Below is a small trained network, with its code and all its weights. Each question gives an input and a class and asks what happens when units are switched off, that is, made to give their printed mean instead of their output.

import numpy as np


def w(rows, s, z=0):
    codes = np.array(rows[::2]) - 128.0
    scale = np.full(codes.shape[1], s)
    scale[-1] = z or s
    return codes * scale


def norm(h):
    return h / np.sqrt((h * h).mean(-1, keepdims=True) + 1e-5)


def f(y):
    return y / 2 * (1 + np.tanh(0.7978845608 * (y + 0.044715 * y**3)))


def log_softmax(a):
    a = a - a.max(-1, keepdims=True)
    return a - np.log(np.exp(a).sum(-1, keepdims=True))


def net(x, mask):
    res = np.array(x, float).reshape(1, 6) / 4 @ E
    u = 0
    for l in range(3):
        y = f(norm(res) @ A[l][:, :-1].T + A[l][:, -1])
        res = res + np.where(mask[u : u + 10], y, B[l][:, -1]) @ B[l][:, :-1]
        u += 10
    return log_softmax(norm(res)[-1] @ U[:, :-1].T + U[:, -1])


A, B = {}, {}
E = w([
[145,246,152,27],'x0',
[198,49,155,61],'x1',
[100,180,29,157],'x2',
[3,99,118,114],'x3',
[187,182,134,169],'x4',
[194,160,18,62],'x5',
],0.0054)
A[0] = w([
[161,96,109,140,133],'L0N1',
[140,53,146,230,83],'L0N2',
[203,85,107,208,61],'L0N3',
[164,130,195,50,2],'L0N4',
[142,32,149,198,139],'L0N5',
[92,121,56,55,104],'L0N6',
[236,51,205,1,78],'L0N7',
[155,83,151,70,128],'L0N8',
[54,166,199,147,123],'L0N9',
[201,106,96,250,44],'L0N10',
],0.0099,0.0029)
B[0] = w([
[84,128,117,198,142],'L0N1',
[121,178,161,167,186],'L0N2',
[108,151,149,208,163],'L0N3',
[212,129,153,122,161],'L0N4',
[70,174,153,190,198],'L0N5',
[103,167,60,184,166],'L0N6',
[176,2,124,118,254],'L0N7',
[151,32,124,161,166],'L0N8',
[109,90,231,73,174],'L0N9',
[186,154,135,239,168],'L0N10',
],0.0072,0.007)
A[1] = w([
[111,170,180,99,49],'L1N1',
[108,129,105,127,142],'L1N2',
[94,92,157,162,74],'L1N3',
[171,201,245,153,252],'L1N4',
[85,104,127,138,130],'L1N5',
[139,126,160,64,36],'L1N6',
[135,176,135,159,4],'L1N7',
[152,217,161,88,149],'L1N8',
[51,169,57,116,171],'L1N9',
[71,167,119,120,114],'L1N10',
],0.011,0.0029)
B[1] = w([
[81,152,164,72,138],'L1N1',
[108,112,111,134,135],'L1N2',
[95,67,161,149,166],'L1N3',
[13,149,39,72,254],'L1N4',
[153,76,79,247,151],'L1N5',
[185,116,219,63,136],'L1N6',
[169,227,120,149,126],'L1N7',
[41,144,104,54,163],'L1N8',
[139,51,103,82,206],'L1N9',
[175,1,150,101,162],'L1N10',
],0.0056,0.0055)
A[2] = w([
[176,151,2,123,201],'L2N1',
[99,83,50,144,138],'L2N2',
[84,203,76,157,165],'L2N3',
[66,119,169,131,64],'L2N4',
[140,182,130,171,2],'L2N5',
[47,148,152,124,111],'L2N6',
[111,107,165,181,158],'L2N7',
[131,124,163,117,5],'L2N8',
[97,151,90,143,96],'L2N9',
[94,145,115,119,62],'L2N10',
],0.013,0.0022)
B[2] = w([
[49,92,25,52,253],'L2N1',
[150,121,52,101,233],'L2N2',
[217,160,73,85,213],'L2N3',
[66,90,131,121,185],'L2N4',
[156,253,99,195,134],'L2N5',
[74,136,114,118,205],'L2N6',
[29,76,88,187,216],'L2N7',
[151,96,135,129,117],'L2N8',
[192,177,127,108,158],'L2N9',
[122,95,162,110,137],'L2N10',
],0.0059,0.005)
U = w([
[152,174,195,117,30],'0',
[84,214,172,213,91],'1',
[49,192,186,48,149],'2',
[41,36,148,209,153],'3',
[159,213,61,211,132],'4',
[247,31,194,96,133],'5',
[171,195,211,126,9],'6',
[146,110,14,30,159],'7',
],0.015,0.014)

Each question gives the input, the list of numbers given to net, and the class t.
The units are the neurons (one row each of A and B). Each row of codes is followed by its name. A weight is (code - 128) times the scale printed after its matrix; where a second scale follows, it is the last column's (A, B and U).
mask holds one flag per neuron, layer by layer. A switched-off neuron (its flag False) gives its mean, the last column of its row in B, instead of its output. The means were averaged over made-up inputs and are rounded, as every weight is.
A unit's drop is (log p(t) with every unit on - log p(t) with that unit switched off) / (log p(t) with every unit on - log p(t) with every unit switched off).
The circuit of an input: a set's keep is (log p(t) with only the set's units on - log p(t) with every unit switched off) / (log p(t) with every unit on - log p(t) with every unit switched off). Starting from the 12 units with the biggest drops (on a tie, the unit counted first), units are removed one at a time, each time the one whose removal leaves the highest keep (on an exact tie, the one counted first), for as long as the keep stays at least 0.8.
circuit, biggest first: the units of the circuit, biggest drop first
top k neurons: the k neurons with the biggest drops, biggest first
k most important neurons of layer l: the k neurons of layer l with the biggest drops, biggest first
drop when u is switched off: that unit's drop, to one decimal
input [5,-1,6,-4,5,-5], class 7: circuit, biggest first -> (L1N4)
input [7,-7,7,2,1,-8], class 2: 2 most important neurons of layer 0 -> (L0N9, L0N7)
input [-7,3,-6,-8,7,7], class 3: top 2 neurons -> (L0N3, L0N7)
input [-1,-8,-3,-1,0,-8], class 2: circuit, biggest first -> (L0N7, L1N4, L0N9)
input [-2,-7,7,-1,5,-8], class 1: circuit, biggest first -> (L0N7, L2N1)
input [7,7,-5,-5,-3,6], class 5: circuit, biggest first -> (L0N7, L1N4)
input [-4,5,-3,-5,-4,7], class 3: circuit, biggest first -> (L0N1, L2N3)
input [-7,8,5,-6,7,7], class 4: top 2 neurons -> (L0N10, L0N3)
input [-4,2,4,-4,1,5], class 4: 2 most important neurons of layer 0 -> (L0N10, L0N3)
input [4,-7,-3,7,-2,-8], class 2: 2 most important neurons of layer 1 -> (L1N1, L1N4)
input [0,-5,-6,1,-4,-8], class 2: 2 most important neurons of layer 0 -> (L0N7, L0N9)
input [4,-6,-6,-6,1,-1], class 2: drop when L2N8 is switched off -> 0.0
input [3,-8,4,-6,-3,-8], class 2: drop when L0N9 is switched off -> 0.1
input [6,-4,-8,-6,4,-8], class 2: circuit, biggest first -> (L1N4)
input [-8,-2,-6,-1,2,-7], class 1: drop when L0N2 is switched off -> 0.2
input [-3,0,8,-1,4,1], class 4: 2 most important neurons of layer 0 -> (L0N10, L0N3)
